Below is a small trained network, with its code and all its weights. Each question gives an input and a class and asks what happens when units are switched off, that is, made to give their printed mean instead of their output.

import numpy as np


def w(rows, s, z=0):
    codes = np.array(rows[::2]) - 128.0
    scale = np.full(codes.shape[1], s)
    scale[-1] = z or s
    return codes * scale


def f(y):
    return y / 2 * (1 + np.tanh(0.7978845608 * (y + 0.044715 * y**3)))


def log_softmax(a):
    a = a - a.max(-1, keepdims=True)
    return a - np.log(np.exp(a).sum(-1, keepdims=True))


def net(x, mask):
    res = np.array(x, float).reshape(1, 8) / 4 @ E
    y = f(res @ A[0][:, :-1].T + A[0][:, -1])
    res = res + np.where(mask, y, B[0][:, -1]) @ B[0][:, :-1]
    return log_softmax(res[-1] @ U[:, :-1].T + U[:, -1])


A, B = {}, {}
E = w([
[58,254,72,176,81,67,100,157,152,68,120,125],'x0',
[129,128,146,151,174,133,87,134,29,111,77,141],'x1',
[158,183,188,143,185,100,130,141,176,175,108,203],'x2',
[95,96,131,125,153,90,235,132,193,126,35,85],'x3',
[123,162,192,81,116,168,130,101,145,129,135,104],'x4',
[97,151,95,116,140,136,109,56,112,168,109,155],'x5',
[114,139,130,131,181,154,138,108,114,122,145,151],'x6',
[135,132,156,139,124,137,117,137,107,135,117,113],'x7',
],0.0084)
A[0] = w([
[71,77,84,126,115,192,113,97,91,86,151,18,71],'neuron 1',
[203,196,180,142,191,83,116,118,160,181,124,167,124],'neuron 2',
[160,159,187,116,164,59,110,170,165,186,108,185,3],'neuron 3',
[87,254,101,157,121,108,149,165,107,50,106,146,82],'neuron 4',
[68,198,92,163,81,159,129,170,128,125,125,143,49],'neuron 5',
[169,15,149,101,171,142,87,118,125,178,137,144,153],'neuron 6',
[123,117,176,152,177,170,59,143,75,20,68,91,221],'neuron 7',
[159,159,147,112,93,119,84,111,74,134,228,156,56],'neuron 8',
[106,130,179,176,141,168,79,121,155,70,109,76,50],'neuron 9',
[80,132,155,137,155,106,253,91,146,100,28,60,117],'neuron 10',
],0.0075,0.0029)
B[0] = w([
[25,103,72,142,164,63,62,141,119,90,206,73,220],'neuron 1',
[81,94,117,109,141,54,61,155,76,103,190,123,209],'neuron 2',
[102,57,117,132,122,9,102,81,136,80,192,29,182],'neuron 3',
[173,86,155,79,169,206,124,163,193,192,11,75,223],'neuron 4',
[140,89,78,91,121,186,154,157,186,125,20,70,177],'neuron 5',
[79,98,151,142,187,203,152,154,167,254,72,101,236],'neuron 6',
[117,143,67,126,94,111,140,167,97,159,179,154,214],'neuron 7',
[247,61,137,233,63,162,167,54,96,74,128,189,189],'neuron 8',
[95,146,183,136,204,214,100,114,152,131,115,97,133],'neuron 9',
[155,153,119,222,2,131,192,90,95,78,146,194,254],'neuron 10',
],0.0078)
U = w([
[131,53,160,80,170,233,142,164,211,171,37,81,69],'0',
[245,110,138,254,55,151,163,77,111,67,131,203,55],'1',
[2,87,123,81,152,5,54,138,140,66,193,61,76],'2',
[126,185,103,100,87,138,153,202,134,187,167,161,254],'3',
],0.0066,0.0087)

Each question gives the input, the list of numbers given to net, and the class t.
The units are the neurons (one row each of A and B). Each row of codes is followed by its name. A weight is (code - 128) times the scale printed after its matrix; where a second scale follows, it is the last column's (A, B and U).
mask holds one flag per neuron, in row order. A switched-off neuron (its flag False) gives its mean, the last column of its row in B, instead of its output. The means were averaged over made-up inputs and are rounded, as every weight is.
A unit's drop is (log p(t) with every unit on - log p(t) with that unit switched off) / (log p(t) with every unit on - log p(t) with every unit switched off).
The circuit of an input: a set's keep is (log p(t) with only the set's units on - log p(t) with every unit switched off) / (log p(t) with every unit on - log p(t) with every unit switched off). Starting from all 10 units, units are removed one at a time, each time the one whose removal leaves the highest keep (on an exact tie, the one counted first), for as long as the keep stays at least 0.8.
units of the circuit, in order: the units of the circuit, biggest drop first
most important unit: the unit with the biggest drop
k most important neurons: the k neurons with the biggest drops, biggest first
drop when u is switched off: that unit's drop, to one decimal
input [1,4,3,-7,4,-5,1,-3], class 1: units of the circuit, in order	(neuron 8)
input [5,-3,-3,-2,-3,6,4,-3], class 0: units of the circuit, in order	(neuron 4; neuron 5)
input [-1,1,8,8,-7,5,-8,8], class 1: 2 most important neurons	(neuron 10; neuron 1)
input [6,-2,2,7,-3,4,7,-5], class 1: 2 most important neurons	(neuron 10; neuron 6)
input [7,6,-2,4,8,2,-1,6], class 0: 3 most important neurons	(neuron 4; neuron 5; neuron 9)
input [4,7,8,7,-1,1,8,3], class 2: 2 most important neurons	(neuron 2; neuron 3)
input [-2,2,-6,6,-2,4,5,4], class 1: 3 most important neurons	(neuron 10; neuron 2; neuron 3)
input [7,-3,6,-1,-2,0,-8,4], class 0: 3 most important neurons	(neuron 4; neuron 5; neuron 1)
input [6,-5,-2,7,-1,-6,-8,-5], class 1: 2 most important neurons	(neuron 10; neuron 6)
input [6,4,7,-7,7,-4,-1,-8], class 1: 3 most important neurons	(neuron 8; neuron 6; neuron 1)
input [-3,-1,5,3,-5,-3,0,-2], class 2: 2 most important neurons	(neuron 3; neuron 4)
input [-4,7,7,-6,2,-3,6,-2], class 2: 4 most important neurons	(neuron 2; neuron 3; neuron 10; neuron 4)
input [-5,0,8,3,4,-4,3,-1], class 2: 2 most important neurons	(neuron 3; neuron 2)
input [2,1,7,2,-7,-6,3,-5], class 2: units of the circuit, in order	(neuron 3)
input [-4,5,5,0,1,-3,-6,5], class 2: units of the circuit, in order	(neuron 3; neuron 2)
input [4,2,1,-6,-5,-1,4,-5], class 1: 2 most important neurons	(neuron 8; neuron 6)
input [-1,-1,-8,4,2,-8,-7,0], class 2: 2 most important neurons	(neuron 1; neuron 8)
input [6,-4,4,5,-4,2,-6,-2], class 0: drop when neuron 5 is switched off	0.4
input [8,4,3,3,6,-3,-3,1], class 0: drop when neuron 4 is switched off	0.8
input [-5,-7,-2,7,5,6,-6,-5], class 1: most important unit	neuron 10
input [4,-8,-1,-8,8,-3,-5,-5], class 1: drop when neuron 8 is switched off	0.9
